Below are the code and all the weights of a small trained network. Each question names an input and a target symbol and asks about switching units off, where a switched-off unit gives its printed mean instead of its output.

import numpy as np


def w(rows, s, z=0):
    codes = np.array(rows[::2]) - 128.0
    scale = np.full(codes.shape[1], s)
    scale[-1] = z or s
    return codes * scale


def softmax(a):
    e = np.exp(a - a.max(-1, keepdims=True))
    return e / e.sum(-1, keepdims=True)


def log_softmax(a):
    a = a - a.max(-1, keepdims=True)
    return a - np.log(np.exp(a).sum(-1, keepdims=True))


def net(x, mask):
    ids = ['αβεζηθλμξπφψω'.index(c) for c in x.split()]
    T = len(ids)
    res = E[ids] + P[:T]
    u = 0
    for l in range(2):
        r = res
        for j in range(3):
            rows = slice(2 * j, 2 * j + 2)
            q, k, v = (r @ M[l][rows].T for M in (Q, K, V))
            z = softmax(np.where(np.tri(T) > 0, q @ k.T / 2**0.5, -1e9)) @ v
            o = O[l][rows]
            res = res + np.where(mask[u + j], z, o[:, -1]) @ o[:, :-1]
        u += 3
    return log_softmax(res[-1] @ U[:, :-1].T + U[:, -1])


Q, K, V, O = {}, {}, {}, {}
E = w([
[76,130,115,138,49,137,154,190,156],'α',
[155,186,118,138,166,135,153,146,123],'β',
[147,145,127,124,180,165,126,123,146],'ε',
[119,108,136,130,85,171,157,149,167],'ζ',
[114,142,120,99,113,115,191,155,155],'η',
[89,135,145,98,65,176,176,103,146],'θ',
[166,133,49,159,169,147,129,188,109],'λ',
[159,108,147,177,83,160,112,155,55],'μ',
[97,152,149,110,198,104,70,187,130],'ξ',
[94,157,81,85,64,106,178,165,73],'π',
[130,170,84,183,180,147,159,63,98],'φ',
[42,201,104,126,113,104,93,213,90],'ψ',
[227,154,81,50,207,251,108,157,102],'ω',
],0.019)
P = w([
[150,94,82,171,68,51,85,54,230],'0',
[66,27,104,214,143,192,222,191,172],'1',
[184,170,16,134,49,56,48,18,207],'2',
[94,115,125,159,167,225,216,152,100],'3',
[195,232,70,101,61,28,134,94,156],'4',
[105,214,92,114,219,237,204,99,1],'5',
[196,184,110,83,50,25,143,179,166],'6',
[85,233,177,136,164,249,229,59,96],'7',
],0.0096)
Q[0] = w([
[119,49,151,136,203,209,108,174,136],'L0H0',
[132,67,136,117,176,180,226,150,119],'L0H0',
[144,161,123,137,91,94,159,171,144],'L0H1',
[175,232,46,128,50,134,74,137,172],'L0H1',
[116,193,87,164,82,2,102,164,122],'L0H2',
[127,128,210,246,125,126,51,123,85],'L0H2',
],0.0083)
K[0] = w([
[61,62,162,151,116,127,76,138,182],'L0H0',
[57,48,124,118,104,66,55,184,126],'L0H0',
[140,185,132,86,93,82,98,87,79],'L0H1',
[201,135,128,54,143,123,110,217,1],'L0H1',
[77,167,96,161,115,72,121,194,70],'L0H2',
[142,74,186,226,119,124,68,145,75],'L0H2',
],0.0078)
V[0] = w([
[49,107,157,203,176,40,156,4,91],'L0H0',
[112,74,180,116,111,17,146,156,86],'L0H0',
[53,133,86,136,117,62,160,174,122],'L0H1',
[147,223,225,1,182,153,192,108,233],'L0H1',
[126,163,138,212,54,62,38,179,142],'L0H2',
[174,65,117,214,165,87,104,163,235],'L0H2',
],0.0065)
O[0] = w([
[43,153,241,172,83,28,126,26,68,22],'L0H0',
[114,188,109,68,111,136,230,55,123,18],'L0H0',
[87,238,138,132,127,127,142,107,132,174],'L0H1',
[111,38,2,81,169,93,91,24,105,4],'L0H1',
[144,129,151,78,143,194,87,44,137,161],'L0H2',
[206,93,181,91,208,145,127,165,150,85],'L0H2',
],0.0082,0.0035)
Q[1] = w([
[89,75,109,174,152,156,132,60,130],'L1H0',
[62,136,115,195,170,116,141,152,148],'L1H0',
[214,170,95,96,55,106,82,120,157],'L1H1',
[189,203,147,62,93,119,64,118,165],'L1H1',
[2,105,138,129,191,195,141,97,47],'L1H2',
[122,124,108,137,145,203,105,176,151],'L1H2',
],0.0087)
K[1] = w([
[105,108,139,131,130,125,140,138,208],'L1H0',
[107,182,101,140,254,96,156,133,202],'L1H0',
[89,134,97,92,149,94,75,197,42],'L1H1',
[96,164,125,50,103,84,88,164,99],'L1H1',
[164,86,168,172,107,75,87,126,208],'L1H2',
[202,91,138,96,88,86,130,98,104],'L1H2',
],0.0086)
V[1] = w([
[193,114,130,137,100,148,75,119,2],'L1H0',
[161,197,97,143,222,68,127,104,181],'L1H0',
[194,98,105,182,70,139,207,66,187],'L1H1',
[130,154,66,172,35,164,101,143,75],'L1H1',
[191,135,116,55,83,58,183,146,48],'L1H2',
[87,87,133,169,175,200,220,124,88],'L1H2',
],0.0084)
O[1] = w([
[174,161,176,142,208,110,110,95,191,117],'L1H0',
[164,106,131,158,148,100,144,150,34,126],'L1H0',
[219,81,131,152,8,132,182,163,118,167],'L1H1',
[152,166,80,224,53,141,121,104,104,253],'L1H1',
[152,212,40,113,99,77,124,161,131,34],'L1H2',
[93,96,187,150,169,71,193,122,195,102],'L1H2',
],0.011,0.0052)
U = w([
[51,109,115,201,159,172,184,253,57,210],'α',
[97,157,122,96,135,241,134,148,86,142],'β',
[44,177,99,164,158,219,86,50,115,85],'ε',
[149,207,115,115,77,60,79,131,107,45],'ζ',
[158,123,116,33,98,43,149,145,96,111],'η',
[143,89,132,104,127,97,77,88,95,138],'θ',
[179,129,135,106,125,57,82,108,61,108],'λ',
[129,94,129,73,109,143,109,125,140,35],'μ',
[80,149,123,12,169,145,117,99,141,255],'ξ',
[196,192,175,80,112,108,128,131,174,40],'π',
[155,95,28,110,138,104,49,85,154,39],'φ',
[92,81,90,93,76,85,108,37,152,175],'ψ',
[94,99,161,212,145,13,143,86,88,173],'ω',
],0.0065,0.0045)

Each question gives the input, a string of symbols that net reads in full, and the target symbol t.
The units are the heads (2 rows each of Q, K, V and O). Each row of codes is followed by its name. A weight is (code - 128) times the scale printed after its matrix; where a second scale follows, it is the last column's (O and U).
mask holds one flag per head, layer by layer. A switched-off head (its flag False) gives its mean, the last column of its rows in O, instead of its output. The means were averaged over made-up inputs and are rounded, as every weight is.
A unit's drop is (log p(t) with every unit on - log p(t) with that unit switched off) / (log p(t) with every unit on - log p(t) with every unit switched off).
The circuit of an input: a set's keep is (log p(t) with only the set's units on - log p(t) with every unit switched off) / (log p(t) with every unit on - log p(t) with every unit switched off). Starting from all 6 units, units are removed one at a time, each time the one whose removal leaves the highest keep (on an exact tie, the one counted first), for as long as the keep stays at least 0.8.
units of the circuit, in order: the units of the circuit, biggest drop first
unit that matters most: the unit with the biggest drop
which heads matter: for each layer, one digit per head in row order, 1 if its drop is at least 0.15 and else 0, layers parted by /
drop when u is switched off: that unit's drop, to one decimal
input π θ β θ ψ ξ μ, target ε: units of the circuit, in order	L1H1, L0H2
input θ φ ξ ω α β θ, target ψ: units of the circuit, in order	L0H1
input ψ ζ ψ ω φ, target φ: which heads matter	110 / 000
input μ φ ξ, target ω: which heads matter	100 / 001
input ω ε λ, target φ: which heads matter	110 / 000
input π μ η, target ζ: units of the circuit, in order	L1H2, L0H1, L1H1
input ψ ω α, target φ: units of the circuit, in order	L0H0, L0H1
input μ ε ξ ε α, target ξ: which heads matter	001 / 010
input μ ξ μ μ η, target π: which heads matter	010 / 100
input ζ β θ α θ, target ψ: units of the circuit, in order	L0H1, L1H0, L1H2
input ψ ε φ, target ε: which heads matter	011 / 010
input ψ α α η α ω π, target φ: which heads matter	110 / 000
input θ μ ζ μ ε ξ μ, target ξ: which heads matter	000 / 010
input ω μ λ, target φ: units of the circuit, in order	L0H1, L0H0
input ω λ φ ψ μ, target ε: units of the circuit, in order	L1H1
input ε ζ μ, target π: which heads matter	011 / 100
input α π π α ε, target ζ: units of the circuit, in order	L1H1, L1H2, L0H2
input φ θ ω ξ μ, target φ: units of the circuit, in order	L0H0, L0H1, L1H0
input μ μ ψ ψ ε, target ε: which heads matter	000 / 010
input φ μ φ α β, target ω: units of the circuit, in order	L0H0, L1H2
input ω ω π φ η, target ω: units of the circuit, in order	L1H2
input α ξ ξ, target ξ: units of the circuit, in order	L1H1, L0H2
input μ μ β θ ψ β π ε, target α: which heads matter	001 / 100
input φ μ ω λ ζ, target φ: units of the circuit, in order	L0H1, L0H0
input α φ ζ ω μ, target φ: units of the circuit, in order	L0H0, L0H1
input ω β μ π φ, target ω: units of the circuit, in order	L0H0, L1H2
input φ ξ ζ ζ μ μ θ, target π: unit that matters most	L1H0
input ε ψ β α λ ψ π, target ε: drop when L0H0 is switched off	0.0
input π β ψ ζ ψ θ θ, target ε: drop when L0H2 is switched off	0.1
